Below is a small trained network, with its code and all its weights. Each question gives an input and a class and asks what happens when units are switched off, that is, made to give their printed mean instead of their output.

import numpy as np


def w(rows, s, z=0):
    codes = np.array(rows[::2]) - 128.0
    scale = np.full(codes.shape[1], s)
    scale[-1] = z or s
    return codes * scale


def f(y):
    return np.maximum(y, 0)


def log_softmax(a):
    a = a - a.max(-1, keepdims=True)
    return a - np.log(np.exp(a).sum(-1, keepdims=True))


def net(x, mask):
    res = np.array(x, float).reshape(1, 4) / 4 @ E
    y = f(res @ A[0][:, :-1].T + A[0][:, -1])
    res = res + np.where(mask, y, B[0][:, -1]) @ B[0][:, :-1]
    return log_softmax(res[-1] @ U[:, :-1].T + U[:, -1])


A, B = {}, {}
E = w([
[150,159,10,91],'x0',
[177,101,137,81],'x1',
[178,66,120,171],'x2',
[162,197,132,181],'x3',
],0.013)
A[0] = w([
[95,56,131,175,155],'N0',
[127,221,90,44,182],'N1',
[139,171,170,144,141],'N2',
[82,211,123,116,190],'N3',
[156,139,215,94,149],'N4',
[54,168,237,140,150],'N5',
[159,80,159,192,254],'N6',
[196,32,134,86,193],'N7',
[142,130,92,43,177],'N8',
[132,196,78,152,223],'N9',
[183,118,76,194,155],'N10',
[9,41,178,178,185],'N11',
[129,50,98,72,157],'N12',
[123,176,53,187,138],'N13',
[165,174,116,165,114],'N14',
[153,160,79,82,224],'N15',
[223,121,152,193,188],'N16',
[99,84,199,149,223],'N17',
[116,95,204,140,206],'N18',
[81,78,123,49,151],'N19',
[39,228,119,173,97],'N20',
[69,190,127,112,161],'N21',
],0.013,0.0054)
B[0] = w([
[147,50,177,99,188],'N0',
[75,132,97,59,228],'N1',
[119,162,108,146,172],'N2',
[51,148,120,79,209],'N3',
[98,206,140,246,191],'N4',
[90,125,102,189,245],'N5',
[181,120,167,171,219],'N6',
[219,117,34,197,221],'N7',
[111,122,25,113,209],'N8',
[102,174,172,75,210],'N9',
[196,186,171,125,193],'N10',
[115,59,149,146,250],'N11',
[181,104,63,143,208],'N12',
[122,194,185,117,200],'N13',
[130,173,118,118,167],'N14',
[140,165,102,63,210],'N15',
[170,169,138,149,207],'N16',
[123,73,132,193,229],'N17',
[141,82,111,224,221],'N18',
[141,115,92,147,210],'N19',
[93,144,114,116,217],'N20',
[51,124,84,118,197],'N21',
],0.011,0.013)
U = w([
[133,153,162,167,249],'0',
[36,120,112,142,94],'1',
[148,53,148,131,122],'2',
[155,124,49,97,99],'3',
[100,177,158,69,67],'4',
[135,176,211,134,118],'5',
[44,129,129,8,154],'6',
],0.014,0.0017)

Each question gives the input, the list of numbers given to net, and the class t.
The units are the neurons (one row each of A and B). Each row of codes is followed by its name. A weight is (code - 128) times the scale printed after its matrix; where a second scale follows, it is the last column's (A, B and U).
mask holds one flag per neuron, in row order. A switched-off neuron (its flag False) gives its mean, the last column of its row in B, instead of its output. The means were averaged over made-up inputs and are rounded, as every weight is.
A unit's drop is (log p(t) with every unit on - log p(t) with that unit switched off) / (log p(t) with every unit on - log p(t) with every unit switched off).
The circuit of an input: a set's keep is (log p(t) with only the set's units on - log p(t) with every unit switched off) / (log p(t) with every unit on - log p(t) with every unit switched off). Starting from the 12 units with the biggest drops (on a tie, the unit counted first), units are removed one at a time, each time the one whose removal leaves the highest keep (on an exact tie, the one counted first), for as long as the keep stays at least 0.8.
units of the circuit, in order: the units of the circuit, biggest drop first
top k neurons: the k neurons with the biggest drops, biggest first
drop when u is switched off: that unit's drop, to one decimal
input [1,3,6,3], class 5: top 2 neurons -> [N8; N10]
input [-3,-4,5,2], class 2: units of the circuit, in order -> [N0; N4]
input [-3,8,8,3], class 0: units of the circuit, in order -> [N16]
input [7,-6,3,5], class 4: top 2 neurons -> [N10; N13]
input [-7,-7,4,2], class 2: top 2 neurons -> [N11; N0]
input [-7,-3,0,0], class 2: top 4 neurons -> [N11; N0; N17; N13]
input [7,0,-3,-6], class 6: top 2 neurons -> [N1; N18]
input [8,-5,3,6], class 4: top 2 neurons -> [N10; N13]
input [-5,4,-1,-1], class 2: drop when N1 is switched off -> -0.1
input [-1,2,-3,-7], class 3: drop when N8 is switched off -> 0.2
input [7,3,1,8], class 4: drop when N10 is switched off -> 0.2
